Here is a tiny trained network, its code and every weight. The questions are about switching its units off for an input and a class, where a switched-off unit gives its printed mean instead of its output.

import numpy as np


def w(rows, s, z=0):
    codes = np.array(rows[::2]) - 128.0
    scale = np.full(codes.shape[1], s)
    scale[-1] = z or s
    return codes * scale


def f(y):
    return y / 2 * (1 + np.tanh(0.7978845608 * (y + 0.044715 * y**3)))


def log_softmax(a):
    a = a - a.max(-1, keepdims=True)
    return a - np.log(np.exp(a).sum(-1, keepdims=True))


def net(x, mask):
    res = np.array(x, float).reshape(1, 6) / 4 @ E
    y = f(res @ A[0][:, :-1].T + A[0][:, -1])
    res = res + np.where(mask, y, B[0][:, -1]) @ B[0][:, :-1]
    return log_softmax(res[-1] @ U[:, :-1].T + U[:, -1])


A, B = {}, {}
E = w([
[134,124,138,143,109,124],'x0',
[66,156,231,159,189,119],'x1',
[255,156,149,112,179,127],'x2',
[113,130,130,74,115,132],'x3',
[120,205,139,63,102,127],'x4',
[127,130,126,114,129,117],'x5',
],0.0083)
A[0] = w([
[110,247,187,149,142,43,95],'neuron 1',
[195,87,98,115,183,125,244],'neuron 2',
[110,174,119,18,83,163,244],'neuron 3',
[102,128,197,137,139,136,12],'neuron 4',
[162,134,88,135,58,120,37],'neuron 5',
[101,116,198,124,168,117,35],'neuron 6',
[74,106,152,154,47,120,37],'neuron 7',
[153,147,179,115,165,155,61],'neuron 8',
[139,93,113,107,85,197,15],'neuron 9',
[141,188,99,135,74,203,20],'neuron 10',
[135,19,127,160,150,166,159],'neuron 11',
[141,105,57,119,90,155,4],'neuron 12',
[38,87,74,128,86,144,109],'neuron 13',
[106,136,178,173,112,218,69],'neuron 14',
[89,127,180,143,145,65,3],'neuron 15',
[49,130,70,166,118,177,214],'neuron 16',
[42,134,84,155,113,86,1],'neuron 17',
[107,121,199,105,116,184,25],'neuron 18',
[161,125,49,127,62,148,60],'neuron 19',
],0.011,0.0048)
B[0] = w([
[29,125,143,95,170,152,197],'neuron 1',
[78,160,253,99,151,77,244],'neuron 2',
[82,69,231,222,121,69,254],'neuron 3',
[178,56,30,54,225,182,144],'neuron 4',
[66,98,47,22,215,164,159],'neuron 5',
[73,75,43,78,214,116,158],'neuron 6',
[226,177,201,66,164,155,163],'neuron 7',
[136,160,108,28,158,118,147],'neuron 8',
[74,97,81,55,164,118,133],'neuron 9',
[37,139,145,51,204,187,136],'neuron 10',
[65,110,205,152,55,137,204],'neuron 11',
[76,64,84,64,221,134,161],'neuron 12',
[142,206,197,112,212,114,217],'neuron 13',
[144,59,105,81,227,63,141],'neuron 14',
[91,33,63,19,137,118,147],'neuron 15',
[128,165,187,151,174,100,222],'neuron 16',
[242,177,190,34,198,157,162],'neuron 17',
[105,61,86,129,163,99,131],'neuron 18',
[76,86,130,48,241,119,198],'neuron 19',
],0.0077,0.0073)
U = w([
[108,7,20,3,238,185,93],'0',
[53,60,241,137,114,214,220],'1',
[131,119,164,112,168,84,248],'2',
[220,172,198,45,182,115,116],'3',
[104,110,165,163,178,116,201],'4',
[100,72,180,164,174,128,175],'5',
[183,154,80,187,35,246,2],'6',
],0.007,0.0058)

Each question gives the input, the list of numbers given to net, and the class t.
The units are the neurons (one row each of A and B). Each row of codes is followed by its name. A weight is (code - 128) times the scale printed after its matrix; where a second scale follows, it is the last column's (A, B and U).
mask holds one flag per neuron, in row order. A switched-off neuron (its flag False) gives its mean, the last column of its row in B, instead of its output. The means were averaged over made-up inputs and are rounded, as every weight is.
A unit's drop is (log p(t) with every unit on - log p(t) with that unit switched off) / (log p(t) with every unit on - log p(t) with every unit switched off).
The circuit of an input: a set's keep is (log p(t) with only the set's units on - log p(t) with every unit switched off) / (log p(t) with every unit on - log p(t) with every unit switched off). Starting from the 12 units with the biggest drops (on a tie, the unit counted first), units are removed one at a time, each time the one whose removal leaves the highest keep (on an exact tie, the one counted first), for as long as the keep stays at least 0.8.
circuit, biggest first: the units of the circuit, biggest drop first
top k neurons: the k neurons with the biggest drops, biggest first
drop of u: that unit's drop, to one decimal
input [-6,-2,5,4,8,-3], class 1: top neuron	(neuron 3)
input [-6,7,-8,0,-6,7], class 3: circuit, biggest first	(neuron 17; neuron 7)
input [4,0,6,-4,-7,1], class 1: circuit, biggest first	(neuron 11; neuron 2)
input [5,-8,-3,-8,-8,8], class 0: top 4 neurons	(neuron 12; neuron 19; neuron 5; neuron 3)
input [4,-8,-4,0,-7,5], class 0: top 2 neurons	(neuron 12; neuron 19)
input [5,6,6,2,-1,6], class 0: top 2 neurons	(neuron 3; neuron 6)
input [1,1,4,-7,7,7], class 1: top 2 neurons	(neuron 1; neuron 13)
input [4,2,-8,5,2,-5], class 3: drop of neuron 17	0.2
input [-3,-8,-1,-3,-1,-8], class 0: drop of neuron 14	0.0
input [7,-4,3,7,8,-5], class 1: drop of neuron 3	0.8
input [-2,5,-7,-2,-5,-3], class 3: top 2 neurons	(neuron 17; neuron 7)
